Each row has a name. After each piece below comes the name of the row it's from, unless a question asks for something else. Each question is about the rows just above it. Some pieces are copies with a little noise.

(62): [-47  91  90  90 -47  90]
(97): [-51 -52 -87   5 -79 -43]
(39): [105 -52 105  31 -52 -52]
Times [-47] occurs in (62):  2
[-52 -52 -89   4 -79 -44]  (97)
Count of [-52] in (39):  3
Times [89] occurs in (62):  0

(128): [105 -81 105 -22  12 -22 -22 -86]
(2): [-10  79 -79  70  44  33   4 -23]
(118): [-94  48   7  65  76 100 -95 -25]
(48): [ 26  56 -84  56 -41 -23  44  87]
[ -9  80 -79  69  44  33   4 -22]  (2)
Times [-23] occurs in (128):  0
[106 -82 104 -21   9 -23 -22 -87]  (128)
[ 26  56 -84  56 -41 -23  44  86]  (48)

(67): [27 27 26 22 27]
(95): [10  4 10 10  4]
(63): [ 15 -14  29 -20   3]
(112): [  27    7 -105   29   -3]
(140): [ 33  18  -1 -26 -11]
(126): [ 15 -22  50   9  -4]
(51): [-32   5  55   2  53]
(22): [33 11  8 26 42]
(24): [-19  -2 -61  15 -19]
(43): [-59 -10   8 -36  -3]
(73): [-10   9 -13  -4   3]
Times [27] occurs in (67):  3
Count of [10] in (95):  3

(72): [  2 -44 -21 -24  23   4  50  23  15   1  13 -10]
(25): [ 17 -66 -27 -29 -39 -19  91  40  43   1  41 -30]
(127): [  2 -44  -7 -24 -18   4  50  23   0   9  -4 -13]
(138): [  8   9   0 -10   6  -3   9   9  -6 -11  -6 -23]
Count of [-6] in (138):  2
How many times does (72) hold [23]?  2
[ 16 -67 -27 -29 -39 -19  91  40  42   1  41 -30]  (25)
[  8   6  -1 -10   6  -2  10   8  -7 -10  -6 -20]  (138)
[  2 -45  -6 -24 -18   4  49  23   1  11  -5 -13]  (127)

(106): [-69 -62  49  28  26 -15  12   8  54  14]
(79): [-23  -6 -19 -64  10 -33 -35   4   6   9]
(30): [ 33 -22  47 -33  68  41  30 -35 -65 -97]
(10): [ 50  50   1 -55  -2  50  29  16   1 -52]
(44): [ -2  67   7  -3 -21  -7   3 -28  16  -1]
(124): [-39  29   2  60 -20  37  24 -21  16  12]
Count of [0] in (10):  0
[-39  29   2  60 -20  37  24 -20  16  11]  (124)

(123): [ -8   6  -3  18 -10  10  -9  31  19 -19  40  43 -32  22 -18 -23  34 -14
   9]
(105): [ -8   6   2  18 -10  10  -9  18  19 -19  40  43 -32   6  18 -23  34 -10
   9]
(52): [  20    8   -3   -3  -40   12    7  -39  -34   35    2   43   -7  -48
   38 -111    3   47   95]
(46): [ 0 -1  0  0  1  0  2 -1  1  0  0 -1  0 -2  1  0 -2  1  1]
[-2 -2  1 -1  1  0  2  0  1  0  1 -1  0 -2  1  0 -1  0  2]  (46)
Times [-8] occurs in (123):  1
Times [-9] occurs in (105):  1
How many times does (105) hold [6]?  2
[  20    7   -3   -3  -40   12    7  -39  -34   35    3   43   -6  -48
   38 -112    3   47   96]  (52)

(42): [  8  94  82 -45 -87]
(54): [  8  94  82 -45 -82]
(69): [ 87  99 108 -94 -57]
[  8  94  82 -45 -87]  (42)
[ 89  98 107 -94 -55]  (69)

